Here is a tiny trained network, its code and every weight. The questions are about switching its units off for an input and a class, where a switched-off unit gives its printed mean instead of its output.

import numpy as np


def w(rows, s, z=0):
    codes = np.array(rows[::2]) - 128.0
    scale = np.full(codes.shape[1], s)
    scale[-1] = z or s
    return codes * scale


def norm(h):
    return h / np.sqrt((h * h).mean(-1, keepdims=True) + 1e-5)


def f(y):
    return np.maximum(y, 0)


def log_softmax(a):
    a = a - a.max(-1, keepdims=True)
    return a - np.log(np.exp(a).sum(-1, keepdims=True))


def net(x, mask):
    res = np.array(x, float).reshape(1, 3) / 4 @ E
    u = 0
    for l in range(2):
        y = f(norm(res) @ A[l][:, :-1].T + A[l][:, -1])
        res = res + np.where(mask[u : u + 10], y, B[l][:, -1]) @ B[l][:, :-1]
        u += 10
    return log_softmax(norm(res)[-1] @ U[:, :-1].T + U[:, -1])


A, B = {}, {}
E = w([
[45,55,41,213,121,80,106,145,103],'x0',
[130,138,187,97,114,3,73,131,196],'x1',
[126,54,151,122,171,118,128,60,140],'x2',
],0.0068)
A[0] = w([
[108,122,149,103,166,137,107,170,106,73],'L0N1',
[113,125,38,164,70,127,160,170,129,103],'L0N2',
[110,77,135,125,208,144,171,50,116,88],'L0N3',
[80,144,11,205,114,189,145,167,66,255],'L0N4',
[111,105,153,126,122,139,140,150,134,96],'L0N5',
[133,72,134,109,184,175,157,52,120,89],'L0N6',
[126,137,2,129,100,173,172,150,37,141],'L0N7',
[69,95,115,104,140,73,124,137,171,76],'L0N8',
[89,139,104,127,188,146,143,93,88,99],'L0N9',
[157,240,193,84,150,160,176,154,108,104],'L0N10',
],0.0078,0.0045)
B[0] = w([
[143,120,121,125,127,116,134,119,161,128],'L0N1',
[83,95,138,90,153,140,157,131,152,179],'L0N2',
[144,72,62,125,151,124,137,127,97,175],'L0N3',
[119,29,54,73,164,169,254,197,123,251],'L0N4',
[132,117,131,172,143,137,144,122,111,128],'L0N5',
[71,38,146,107,134,121,127,137,161,175],'L0N6',
[97,109,30,196,161,129,61,103,92,209],'L0N7',
[159,161,161,166,86,85,143,80,104,158],'L0N8',
[117,83,138,128,80,142,143,124,145,154],'L0N9',
[87,181,122,95,73,108,133,186,166,190],'L0N10',
],0.0083,0.012)
A[1] = w([
[132,254,168,104,74,182,96,110,127,3],'L1N1',
[146,174,143,210,137,72,58,42,103,38],'L1N2',
[112,53,119,156,199,156,135,101,115,56],'L1N3',
[132,79,144,140,226,169,163,108,65,129],'L1N4',
[155,157,138,171,141,87,30,100,77,29],'L1N5',
[139,122,140,132,119,138,111,136,115,91],'L1N6',
[112,78,156,113,144,92,99,81,183,147],'L1N7',
[188,61,110,202,144,205,120,134,103,142],'L1N8',
[116,103,170,116,115,92,107,87,137,158],'L1N9',
[76,140,97,92,95,139,191,180,137,113],'L1N10',
],0.009,0.0026)
B[1] = w([
[140,115,122,146,175,2,158,68,161,177],'L1N1',
[106,111,139,212,92,157,59,83,139,158],'L1N2',
[103,132,82,119,160,40,163,161,97,238],'L1N3',
[137,92,129,114,141,67,165,125,163,228],'L1N4',
[144,125,142,235,101,174,103,77,123,144],'L1N5',
[143,132,124,90,144,128,146,146,164,128],'L1N6',
[121,127,113,129,99,208,146,155,88,194],'L1N7',
[80,101,98,139,157,70,114,63,121,209],'L1N8',
[121,107,119,166,135,174,101,146,111,177],'L1N9',
[175,147,189,126,133,140,77,86,136,255],'L1N10',
],0.0096,0.0083)
U = w([
[167,198,208,103,115,32,111,122,183,175],'0',
[140,98,204,56,113,213,101,157,147,100],'1',
[161,239,70,120,121,197,123,178,128,73],'2',
[120,111,173,254,76,150,47,97,115,140],'3',
[129,188,168,149,180,137,115,134,41,3],'4',
[89,27,29,127,163,131,161,151,97,189],'5',
],0.013,0.0061)

Each question gives the input, the list of numbers given to net, and the class t.
The units are the neurons (one row each of A and B). Each row of codes is followed by its name. A weight is (code - 128) times the scale printed after its matrix; where a second scale follows, it is the last column's (A, B and U).
mask holds one flag per neuron, layer by layer. A switched-off neuron (its flag False) gives its mean, the last column of its row in B, instead of its output. The means were averaged over made-up inputs and are rounded, as every weight is.
A unit's drop is (log p(t) with every unit on - log p(t) with that unit switched off) / (log p(t) with every unit on - log p(t) with every unit switched off).
The circuit of an input: a set's keep is (log p(t) with only the set's units on - log p(t) with every unit switched off) / (log p(t) with every unit on - log p(t) with every unit switched off). Starting from the 12 units with the biggest drops (on a tie, the unit counted first), units are removed one at a time, each time the one whose removal leaves the highest keep (on an exact tie, the one counted first), for as long as the keep stays at least 0.8.
circuit, biggest first: the units of the circuit, biggest drop first
most important unit: the unit with the biggest drop
top k neurons: the k neurons with the biggest drops, biggest first
drop when u is switched off: that unit's drop, to one decimal
input [4,3,7], class 3: circuit, biggest first : (L0N4; L0N8)
input [-6,-1,1], class 0: circuit, biggest first : (L0N4)
input [-5,-2,5], class 1: top 2 neurons : (L0N7; L0N10)
input [-4,7,6], class 3: top 2 neurons : (L0N4; L0N2)
input [-7,-6,-1], class 1: circuit, biggest first : (L0N10; L1N3; L1N10)
input [0,5,7], class 3: top 3 neurons : (L0N4; L0N8; L0N2)
input [-6,-6,-1], class 1: circuit, biggest first : (L0N10; L1N10; L1N3)
input [-8,6,6], class 0: top 3 neurons : (L0N4; L0N7; L1N1)
input [-2,2,3], class 1: top 2 neurons : (L0N7; L0N4)
input [-5,6,7], class 1: top 3 neurons : (L0N7; L0N4; L1N7)
input [-3,-3,-5], class 2: top 2 neurons : (L0N10; L1N10)
input [-8,5,5], class 0: top 2 neurons : (L0N4; L1N1)
input [4,8,-7], class 3: top 2 neurons : (L0N4; L0N10)
input [-7,5,7], class 1: most important unit : L1N7
input [-8,1,8], class 1: top 2 neurons : (L0N7; L0N4)
input [7,8,4], class 3: drop when L0N5 is switched off : 0.0
input [-3,-1,-6], class 2: drop when L1N8 is switched off : 0.1
input [2,5,6], class 3: drop when L0N4 is switched off : 1.2
